Below is a small trained network, with its code and all its weights. Each question gives an input and a target symbol and asks what happens when units are switched off, that is, made to give their printed mean instead of their output.

import numpy as np


def w(rows, s, z=0):
    codes = np.array(rows[::2]) - 128.0
    scale = np.full(codes.shape[1], s)
    scale[-1] = z or s
    return codes * scale


def norm(h):
    return h / np.sqrt((h * h).mean(-1, keepdims=True) + 1e-5)


def f(y):
    return y / 2 * (1 + np.tanh(0.7978845608 * (y + 0.044715 * y**3)))


def softmax(a):
    e = np.exp(a - a.max(-1, keepdims=True))
    return e / e.sum(-1, keepdims=True)


def log_softmax(a):
    a = a - a.max(-1, keepdims=True)
    return a - np.log(np.exp(a).sum(-1, keepdims=True))


def net(x, mask):
    ids = ['βελμξτφ'.index(c) for c in x.split()]
    T = len(ids)
    res = E[ids] + P[:T]
    r = norm(res)
    for j in range(2):
        rows = slice(3 * j, 3 * j + 3)
        q, k, v = (r @ M[0][rows].T for M in (Q, K, V))
        z = softmax(np.where(np.tri(T) > 0, q @ k.T / 3**0.5, -1e9)) @ v
        o = O[0][rows]
        res = res + np.where(mask[j], z, o[:, -1]) @ o[:, :-1]
    y = f(norm(res) @ A[0][:, :-1].T + A[0][:, -1])
    res = res + np.where(mask[2:26], y, B[0][:, -1]) @ B[0][:, :-1]
    return log_softmax(norm(res)[-1] @ U[:, :-1].T + U[:, -1])


Q, K, V, O, A, B = {}, {}, {}, {}, {}, {}
E = w([
[155,171,103],'β',
[207,161,115],'ε',
[129,208,122],'λ',
[179,137,97],'μ',
[253,153,192],'ξ',
[182,197,113],'τ',
[214,65,184],'φ',
],0.0028)
P = w([
[162,107,81],'0',
[34,165,255],'1',
[123,113,86],'2',
[165,135,135],'3',
[99,129,177],'4',
[103,94,86],'5',
],0.0096)
Q[0] = w([
[131,127,129],'H0',
[142,64,81],'H0',
[166,165,71],'H0',
[185,114,169],'H1',
[180,157,2],'H1',
[76,29,117],'H1',
],0.011)
K[0] = w([
[136,126,122],'H0',
[31,145,120],'H0',
[71,60,78],'H0',
[55,192,84],'H1',
[254,183,251],'H1',
[127,18,186],'H1',
],0.0089)
V[0] = w([
[99,87,142],'H0',
[58,67,109],'H0',
[200,163,227],'H0',
[139,253,83],'H1',
[129,11,147],'H1',
[36,106,25],'H1',
],0.017)
O[0] = w([
[96,174,105,42],'H0',
[78,186,105,4],'H0',
[195,72,75,127],'H0',
[148,250,92,227],'H1',
[116,25,194,93],'H1',
[36,168,190,33],'H1',
],0.019,0.0039)
A[0] = w([
[146,132,131,94],'N0',
[104,48,44,164],'N1',
[113,107,103,114],'N2',
[148,133,132,91],'N3',
[105,110,87,126],'N4',
[87,115,46,122],'N5',
[127,130,107,89],'N6',
[105,130,116,148],'N7',
[25,8,46,78],'N8',
[119,116,163,123],'N9',
[136,201,107,4],'N10',
[67,103,166,32],'N11',
[139,159,161,101],'N12',
[146,131,131,96],'N13',
[92,67,151,98],'N14',
[41,26,62,79],'N15',
[114,117,117,116],'N16',
[191,88,129,98],'N17',
[105,134,116,120],'N18',
[17,80,119,71],'N19',
[101,114,109,157],'N20',
[75,119,92,195],'N21',
[136,122,136,109],'N22',
[147,131,132,109],'N23',
],0.015,0.004)
B[0] = w([
[146,131,118,133],'N0',
[115,45,105,253],'N1',
[118,116,124,119],'N2',
[148,130,117,134],'N3',
[105,119,132,124],'N4',
[75,124,142,144],'N5',
[125,135,130,119],'N6',
[120,124,144,121],'N7',
[65,172,254,194],'N8',
[97,131,125,142],'N9',
[148,77,85,218],'N10',
[78,96,84,144],'N11',
[105,91,104,169],'N12',
[147,131,118,133],'N13',
[109,87,68,171],'N14',
[85,149,230,177],'N15',
[135,118,131,111],'N16',
[150,154,174,252],'N17',
[125,126,145,113],'N18',
[196,65,88,135],'N19',
[118,111,136,119],'N20',
[107,101,158,122],'N21',
[134,140,127,126],'N22',
[146,130,116,141],'N23',
],0.039,0.0041)
U = w([
[46,190,130,206],'β',
[192,204,190,136],'ε',
[114,253,90,153],'λ',
[72,51,60,101],'μ',
[200,60,166,3],'ξ',
[182,142,57,155],'τ',
[96,84,230,188],'φ',
],0.012,0.0031)

Each question gives the input, a string of symbols that net reads in full, and the target symbol t.
The units are the heads (3 rows each of Q, K, V and O) and the neurons (one row each of A and B). Each row of codes is followed by its name. A weight is (code - 128) times the scale printed after its matrix; where a second scale follows, it is the last column's (O, A, B and U).
mask holds one flag per unit, heads first, then neurons. A switched-off unit (its flag False) gives its mean, the last column of its rows in O or B, instead of its output. The means were averaged over made-up inputs and are rounded, as every weight is.
A unit's drop is (log p(t) with every unit on - log p(t) with that unit switched off) / (log p(t) with every unit on - log p(t) with every unit switched off).
The circuit of an input: a set's keep is (log p(t) with only the set's units on - log p(t) with every unit switched off) / (log p(t) with every unit on - log p(t) with every unit switched off). Starting from the 12 units with the biggest drops (on a tie, the unit counted first), units are removed one at a time, each time the one whose removal leaves the highest keep (on an exact tie, the one counted first), for as long as the keep stays at least 0.8.
units of the circuit, in order: the units of the circuit, biggest drop first
most important unit: the unit with the biggest drop
top k neurons: the k neurons with the biggest drops, biggest first
heads that matter: for each layer, one digit per head in row order, 1 if its drop is at least 0.15 and else 0, layers parted by /
input λ β μ ε φ, target μ: heads that matter : 01
input λ φ μ τ τ, target μ: heads that matter : 11
input φ φ ε μ ε, target ε: most important unit : H0
input φ ε μ β λ, target μ: heads that matter : 01
input λ φ μ φ β, target μ: heads that matter : 01
input τ ε β, target τ: top 3 neurons : (N10; N1; N8)
input β μ μ, target μ: units of the circuit, in order : (H0; N8)
input ε φ ε φ φ, target ε: heads that matter : 11
input ξ τ τ ε φ, target τ: units of the circuit, in order : (H0; H1; N10)
input ε μ β, target μ: units of the circuit, in order : (H0; N10)
input φ μ φ τ φ ε, target φ: top 2 neurons : (N8; N1)
input ξ μ μ ε φ τ, target φ: heads that matter : 11
input ε φ ε φ, target ε: heads that matter : 00
input ε ε μ ξ ε, target μ: heads that matter : 01
input λ β λ β ξ, target λ: units of the circuit, in order : (H1)
input β τ μ ξ, target τ: units of the circuit, in order : (N8; N15)
input λ τ ε ξ λ, target ε: units of the circuit, in order : (H0; H1; N1)
input φ φ ξ, target φ: units of the circuit, in order : (H1; N8)
input ξ ε β ξ, target ε: heads that matter : 10
input ξ β τ τ ε ε, target τ: heads that matter : 01
input φ τ ε β ξ, target ε: heads that matter : 11
input λ ε β β τ, target β: units of the circuit, in order : (H1)
input μ β ε μ, target ε: heads that matter : 00
input ξ φ λ, target φ: heads that matter : 11
input τ τ τ β, target τ: heads that matter : 01
input λ φ μ β ξ, target μ: heads that matter : 11
input μ μ λ μ ε, target λ: most important unit : H1
input β ε λ τ τ λ, target τ: top 2 neurons : (N10; N8)
input β φ τ, target φ: top 2 neurons : (N1; N8)
input λ λ μ ε λ, target μ: top 3 neurons : (N8; N15; N14)
